Below are the code and all the weights of a small trained network. Each question names an input and a class and asks about switching units off, where a switched-off unit gives its printed mean instead of its output.

import numpy as np


def w(rows, s, z=0):
    codes = np.array(rows[::2]) - 128.0
    scale = np.full(codes.shape[1], s)
    scale[-1] = z or s
    return codes * scale


def norm(h):
    return h / np.sqrt((h * h).mean(-1, keepdims=True) + 1e-5)


def f(y):
    return np.maximum(y, 0)


def log_softmax(a):
    a = a - a.max(-1, keepdims=True)
    return a - np.log(np.exp(a).sum(-1, keepdims=True))


def net(x, mask):
    res = np.array(x, float).reshape(1, 7) / 4 @ E
    u = 0
    for l in range(2):
        y = f(norm(res) @ A[l][:, :-1].T + A[l][:, -1])
        res = res + np.where(mask[u : u + 7], y, B[l][:, -1]) @ B[l][:, :-1]
        u += 7
    return log_softmax(norm(res)[-1] @ U[:, :-1].T + U[:, -1])


A, B = {}, {}
E = w([
[99,145,195,106],'x0',
[171,92,231,198],'x1',
[70,203,75,85],'x2',
[67,226,70,147],'x3',
[8,79,133,89],'x4',
[112,15,116,97],'x5',
[253,152,171,77],'x6',
],0.0042)
A[0] = w([
[100,152,158,185,54],'0.n0',
[50,145,32,108,52],'0.n1',
[73,152,199,236,4],'0.n2',
[254,183,123,218,162],'0.n3',
[215,206,81,146,25],'0.n4',
[234,95,216,146,130],'0.n5',
[212,142,93,32,105],'0.n6',
],0.0064,0.0023)
B[0] = w([
[99,214,95,187,146],'0.n0',
[168,35,189,89,209],'0.n1',
[13,255,94,191,166],'0.n2',
[133,54,88,107,245],'0.n3',
[221,142,25,119,184],'0.n4',
[46,13,201,39,253],'0.n5',
[60,183,154,28,204],'0.n6',
],0.0069,0.0042)
A[1] = w([
[85,130,30,134,219],'1.n0',
[112,114,119,224,114],'1.n1',
[56,22,96,85,248],'1.n2',
[99,111,99,115,143],'1.n3',
[63,95,20,136,193],'1.n4',
[170,5,184,123,191],'1.n5',
[46,162,110,93,177],'1.n6',
],0.011,0.0016)
B[1] = w([
[185,64,150,54,168],'1.n0',
[76,151,1,126,144],'1.n1',
[180,131,210,185,248],'1.n2',
[168,183,181,133,155],'1.n3',
[201,62,159,114,179],'1.n4',
[184,55,220,190,222],'1.n5',
[75,113,176,229,174],'1.n6',
],0.0086,0.013)
U = w([
[7,255,99,140,27],'0',
[142,210,31,69,3],'1',
[166,109,212,157,247],'2',
],0.0094,0.0022)

Each question gives the input, the list of numbers given to net, and the class t.
The units are the neurons (one row each of A and B). Each row of codes is followed by its name. A weight is (code - 128) times the scale printed after its matrix; where a second scale follows, it is the last column's (A, B and U).
mask holds one flag per neuron, layer by layer. A switched-off neuron (its flag False) gives its mean, the last column of its row in B, instead of its output. The means were averaged over made-up inputs and are rounded, as every weight is.
A unit's drop is (log p(t) with every unit on - log p(t) with that unit switched off) / (log p(t) with every unit on - log p(t) with every unit switched off).
The circuit of an input: a set's keep is (log p(t) with only the set's units on - log p(t) with every unit switched off) / (log p(t) with every unit on - log p(t) with every unit switched off). Starting from the 12 units with the biggest drops (on a tie, the unit counted first), units are removed one at a time, each time the one whose removal leaves the highest keep (on an exact tie, the one counted first), for as long as the keep stays at least 0.8.
circuit, biggest first: the units of the circuit, biggest drop first
k most important neurons: the k neurons with the biggest drops, biggest first
top k neurons in layer l: the k neurons of layer l with the biggest drops, biggest first
drop of u: that unit's drop, to one decimal
input [-7,2,8,6,-4,4,7], class 1: circuit, biggest first -> 1.n5, 1.n2
input [-5,1,3,-2,-8,-6,2], class 1: 4 most important neurons -> 0.n4, 1.n2, 1.n5, 0.n1
input [-7,0,-2,-5,0,-8,-8], class 1: top 3 neurons in layer 0 -> 0.n5, 0.n6, 0.n0
input [3,-3,8,-2,0,-5,1], class 0: 4 most important neurons -> 1.n5, 1.n2, 0.n3, 1.n4
input [-5,-6,-3,6,-7,4,7], class 1: 2 most important neurons -> 1.n5, 1.n2
input [7,8,1,7,-3,-4,0], class 0: 2 most important neurons -> 1.n5, 1.n2
input [5,6,-8,6,8,0,-4], class 0: most important neuron -> 1.n5
input [0,-1,4,-1,2,-7,2], class 0: circuit, biggest first -> 1.n5, 1.n4, 1.n2
input [3,1,-7,4,1,0,-2], class 0: top 3 neurons in layer 1 -> 1.n5, 1.n2, 1.n1
input [3,7,-1,7,0,8,-4], class 0: top 3 neurons in layer 1 -> 1.n5, 1.n1, 1.n2
input [3,-4,-5,5,4,-6,8], class 0: top 2 neurons in layer 0 -> 0.n6, 0.n1
input [6,-2,-6,-2,1,-7,-2], class 0: 3 most important neurons -> 0.n2, 1.n5, 1.n2
input [4,1,-5,6,-6,-8,-6], class 0: top 2 neurons in layer 1 -> 1.n5, 1.n2
input [7,8,-1,5,-3,5,-4], class 0: 2 most important neurons -> 0.n2, 1.n5
input [8,2,-4,2,-6,-4,-6], class 0: drop of 1.n5 -> 0.2
